Below is a small trained network, with its code and all its weights. Each question gives an input and a class and asks what happens when units are switched off, that is, made to give their printed mean instead of their output.

import numpy as np


def w(rows, s, z=0):
    codes = np.array(rows[::2]) - 128.0
    scale = np.full(codes.shape[1], s)
    scale[-1] = z or s
    return codes * scale


def f(y):
    return np.maximum(y, 0)


def log_softmax(a):
    a = a - a.max(-1, keepdims=True)
    return a - np.log(np.exp(a).sum(-1, keepdims=True))


def net(x, mask):
    res = np.array(x, float).reshape(1, 7) / 4 @ E
    y = f(res @ A[0][:, :-1].T + A[0][:, -1])
    res = res + np.where(mask, y, B[0][:, -1]) @ B[0][:, :-1]
    return log_softmax(res[-1] @ U[:, :-1].T + U[:, -1])


A, B = {}, {}
E = w([
[129,126,129,129,129,128,130,128,125,127,130],'x0',
[226,109,176,54,182,129,1,144,41,121,89],'x1',
[128,126,128,124,122,127,129,126,129,130,128],'x2',
[141,239,250,129,130,189,108,40,161,247,176],'x3',
[191,148,63,156,42,19,47,107,216,220,24],'x4',
[26,66,127,33,239,51,182,21,111,184,49],'x5',
[158,250,99,3,186,40,154,162,201,67,188],'x6',
],0.005)
A[0] = w([
[41,105,147,49,218,61,177,5,135,201,68,25],'n1',
[36,128,77,201,78,132,232,122,205,126,158,138],'n2',
[48,105,206,97,225,248,211,167,22,25,251,218],'n3',
[34,134,78,194,73,129,231,116,206,126,164,152],'n4',
[154,227,98,24,183,55,148,159,199,68,191,2],'n5',
[87,4,151,242,78,210,104,95,44,184,68,189],'n6',
[224,221,158,202,23,192,85,223,169,99,221,61],'n7',
[116,188,214,107,147,148,124,33,153,211,151,68],'n8',
[153,212,231,130,122,179,116,54,159,222,183,6],'n9',
[114,25,7,128,131,76,145,228,97,20,69,130],'n10',
[210,81,170,81,172,137,25,155,23,105,76,214],'n11',
],0.0044,0.00047)
B[0] = w([
[49,26,53,179,203,193,135,244,99,79,61,241],'n1',
[225,137,125,34,209,188,116,98,146,189,201,204],'n2',
[84,208,59,223,62,40,3,110,226,248,57,255],'n3',
[227,127,118,40,207,195,114,105,144,187,200,205],'n4',
[91,189,230,107,75,155,220,144,175,45,43,221],'n5',
[136,231,251,64,76,166,228,112,199,57,50,245],'n6',
[48,13,45,179,202,185,137,238,80,73,73,253],'n7',
[82,67,93,185,85,73,145,95,37,69,193,201],'n8',
[85,71,104,181,62,48,153,57,24,53,209,215],'n9',
[150,144,145,148,40,29,142,5,44,91,235,246],'n10',
[227,159,130,45,205,195,114,90,161,196,199,221],'n11',
],0.0048,0.0057)
U = w([
[115,94,122,153,62,49,150,49,16,74,226,31],'0',
[76,29,64,156,189,184,137,231,96,92,70,92],'1',
[125,200,254,97,84,156,205,120,191,73,50,111],'2',
[113,182,72,175,85,62,30,112,211,237,75,250],'3',
[220,128,125,53,211,193,118,96,140,196,214,156],'4',
],0.0089,0.0012)

Each question gives the input, the list of numbers given to net, and the class t.
The units are the neurons (one row each of A and B). Each row of codes is followed by its name. A weight is (code - 128) times the scale printed after its matrix; where a second scale follows, it is the last column's (A, B and U).
mask holds one flag per neuron, in row order. A switched-off neuron (its flag False) gives its mean, the last column of its row in B, instead of its output. The means were averaged over made-up inputs and are rounded, as every weight is.
A unit's drop is (log p(t) with every unit on - log p(t) with that unit switched off) / (log p(t) with every unit on - log p(t) with every unit switched off).
The circuit of an input: a set's keep is (log p(t) with only the set's units on - log p(t) with every unit switched off) / (log p(t) with every unit on - log p(t) with every unit switched off). Starting from all 11 units, units are removed one at a time, each time the one whose removal leaves the highest keep (on an exact tie, the one counted first), for as long as the keep stays at least 0.8.
units of the circuit, in order: the units of the circuit, biggest drop first
most important unit: the unit with the biggest drop
k most important neurons: the k neurons with the biggest drops, biggest first
drop when u is switched off: that unit's drop, to one decimal
input [6,-2,-3,3,4,1,6], class 2: most important unit	n5
input [-2,-5,2,8,7,0,5], class 0: units of the circuit, in order	n9, n8
input [-5,-4,-2,6,-1,-7,-2], class 1: 2 most important neurons	n7, n10
input [-3,3,-4,-8,0,-1,7], class 0: 2 most important neurons	n10, n6
input [6,-4,5,5,4,7,4], class 1: 2 most important neurons	n1, n10
input [-3,4,-4,1,2,-1,-2], class 4: units of the circuit, in order	n3, n11
input [5,5,-8,-8,-3,7,-8], class 0: 2 most important neurons	n10, n7
input [-2,-3,-1,1,-4,-5,4], class 1: 2 most important neurons	n7, n6
input [2,-2,-3,8,6,-8,-1], class 0: 4 most important neurons	n9, n1, n8, n3
input [6,-6,-7,1,1,-5,-7], class 2: 2 most important neurons	n6, n1
input [8,5,0,5,4,-7,2], class 1: 3 most important neurons	n7, n10, n3
input [-2,6,1,-1,3,-4,6], class 2: 2 most important neurons	n5, n1
input [3,5,4,-2,3,-6,5], class 1: 3 most important neurons	n7, n6, n3
input [8,3,-5,8,-7,7,3], class 0: 2 most important neurons	n9, n8
input [6,-5,1,6,-1,7,-7], class 1: units of the circuit, in order	n1
input [2,1,2,6,-7,4,2], class 3: 3 most important neurons	n3, n10, n7
input [5,-8,-8,8,-3,-3,2], class 0: 3 most important neurons	n9, n8, n11
input [-7,0,-7,7,-8,-3,-2], class 3: 2 most important neurons	n3, n10
input [7,2,-2,3,-5,1,-5], class 2: 2 most important neurons	n6, n10
input [-5,-4,7,-3,0,-4,-6], class 2: units of the circuit, in order	n6
input [-2,1,7,4,2,5,-3], class 1: drop when n3 is switched off	0.2
input [-5,-5,-2,6,0,5,6], class 0: drop when n10 is switched off	-0.3
input [-5,-2,-3,4,-6,-7,-6], class 1: drop when n5 is switched off	0.2
input [-7,-3,-4,-1,-2,6,3], class 1: drop when n1 is switched off	1.4
